Below are the code and all the weights of a small trained network. Each question names an input and a class and asks about switching units off, where a switched-off unit gives its printed mean instead of its output.

import numpy as np


def w(rows, s, z=0):
    codes = np.array(rows[::2]) - 128.0
    scale = np.full(codes.shape[1], s)
    scale[-1] = z or s
    return codes * scale


def f(y):
    return y / 2 * (1 + np.tanh(0.7978845608 * (y + 0.044715 * y**3)))


def log_softmax(a):
    a = a - a.max(-1, keepdims=True)
    return a - np.log(np.exp(a).sum(-1, keepdims=True))


def net(x, mask):
    res = np.array(x, float).reshape(1, 5) / 4 @ E
    y = f(res @ A[0][:, :-1].T + A[0][:, -1])
    res = res + np.where(mask, y, B[0][:, -1]) @ B[0][:, :-1]
    return log_softmax(res[-1] @ U[:, :-1].T + U[:, -1])


A, B = {}, {}
E = w([
[225,120,56],'x0',
[63,96,75],'x1',
[127,129,128],'x2',
[152,1,166],'x3',
[130,128,129],'x4',
],0.0099)
A[0] = w([
[110,72,134,130],'N1',
[47,105,116,172],'N2',
[130,123,137,135],'N3',
[61,117,130,75],'N4',
[152,130,112,131],'N5',
[162,12,252,177],'N6',
[132,151,155,190],'N7',
[239,147,123,117],'N8',
[35,116,140,57],'N9',
[156,102,83,156],'N10',
[123,179,144,146],'N11',
[124,74,196,168],'N12',
[174,183,236,253],'N13',
[137,117,131,117],'N14',
[206,25,90,99],'N15',
[228,147,56,177],'N16',
[103,44,135,116],'N17',
[97,129,120,85],'N18',
[39,111,50,157],'N19',
[143,120,114,132],'N20',
[170,92,176,154],'N21',
[128,123,115,114],'N22',
[113,108,132,103],'N23',
[72,165,242,159],'N24',
[119,119,141,121],'N25',
[164,8,136,151],'N26',
[131,124,126,116],'N27',
[120,163,151,128],'N28',
[167,132,105,145],'N29',
[200,74,143,27],'N30',
],0.016,0.0053)
B[0] = w([
[110,123,166,161],'N1',
[184,157,99,184],'N2',
[124,126,132,131],'N3',
[129,125,84,158],'N4',
[124,152,130,140],'N5',
[2,103,56,248],'N6',
[150,106,133,154],'N7',
[184,182,71,190],'N8',
[132,121,56,177],'N9',
[138,178,149,168],'N10',
[161,106,127,164],'N11',
[68,132,115,186],'N12',
[180,68,198,216],'N13',
[121,135,132,129],'N14',
[113,211,226,220],'N15',
[117,245,103,222],'N16',
[100,111,191,181],'N17',
[115,116,112,133],'N18',
[86,105,71,197],'N19',
[127,146,136,136],'N20',
[74,97,134,171],'N21',
[124,135,131,128],'N22',
[114,126,135,132],'N23',
[166,104,219,228],'N24',
[118,125,133,131],'N25',
[119,121,228,225],'N26',
[125,133,128,126],'N27',
[155,120,123,150],'N28',
[119,165,130,155],'N29',
[76,180,196,171],'N30',
],0.042,0.014)
U = w([
[180,145,254,211],'0',
[217,101,39,255],'1',
[103,75,151,22],'2',
[60,130,74,117],'3',
[241,197,90,3],'4',
[85,211,50,84],'5',
[116,184,157,151],'6',
],0.0076,0.0032)

Each question gives the input, the list of numbers given to net, and the class t.
The units are the neurons (one row each of A and B). Each row of codes is followed by its name. A weight is (code - 128) times the scale printed after its matrix; where a second scale follows, it is the last column's (A, B and U).
mask holds one flag per neuron, in row order. A switched-off neuron (its flag False) gives its mean, the last column of its row in B, instead of its output. The means were averaged over made-up inputs and are rounded, as every weight is.
A unit's drop is (log p(t) with every unit on - log p(t) with that unit switched off) / (log p(t) with every unit on - log p(t) with every unit switched off).
The circuit of an input: a set's keep is (log p(t) with only the set's units on - log p(t) with every unit switched off) / (log p(t) with every unit on - log p(t) with every unit switched off). Starting from the 12 units with the biggest drops (on a tie, the unit counted first), units are removed one at a time, each time the one whose removal leaves the highest keep (on an exact tie, the one counted first), for as long as the keep stays at least 0.8.
circuit, biggest first: the units of the circuit, biggest drop first
most important unit: the unit with the biggest drop
top k neurons: the k neurons with the biggest drops, biggest first
drop of u: that unit's drop, to one decimal
input [-4,2,-4,5,2], class 3: circuit, biggest first -> N6
input [-3,-1,8,6,1], class 2: circuit, biggest first -> N6, N26, N16, N17
input [-2,-2,-8,7,6], class 2: top 3 neurons -> N6, N26, N16
input [1,8,-3,-8,1], class 5: top 3 neurons -> N13, N24, N19
input [5,-1,8,5,2], class 6: top 4 neurons -> N6, N24, N13, N16
input [8,1,1,-1,8], class 5: top 4 neurons -> N13, N16, N24, N2
input [0,5,-5,3,8], class 3: circuit, biggest first -> N24, N16
input [-1,-5,4,8,-8], class 2: circuit, biggest first -> N6, N26, N16, N13
input [6,-2,2,7,8], class 6: top 3 neurons -> N6, N26, N24
input [-6,-2,-4,8,6], class 2: top 2 neurons -> N6, N26
input [1,-6,4,-5,3], class 4: top 3 neurons -> N26, N8, N15
input [1,1,1,-4,-4], class 5: top 3 neurons -> N24, N13, N26
input [-1,1,5,-6,-6], class 1: top 3 neurons -> N15, N26, N6
input [2,-8,2,1,-5], class 6: most important unit -> N13
input [5,-8,-6,4,-1], class 6: top 4 neurons -> N6, N15, N26, N13
input [5,-1,6,3,-3], class 6: top 4 neurons -> N24, N13, N16, N15
input [0,6,3,-3,6], class 1: top 3 neurons -> N6, N16, N15
input [2,-2,-2,5,1], class 6: top 3 neurons -> N6, N24, N15
input [8,8,-2,-1,-2], class 5: drop of N16 -> 0.1
input [0,3,-6,-3,-1], class 1: drop of N16 -> 0.2
input [2,-7,-5,-1,-3], class 4: most important unit -> N8
input [1,4,0,-3,-5], class 5: drop of N24 -> 0.3
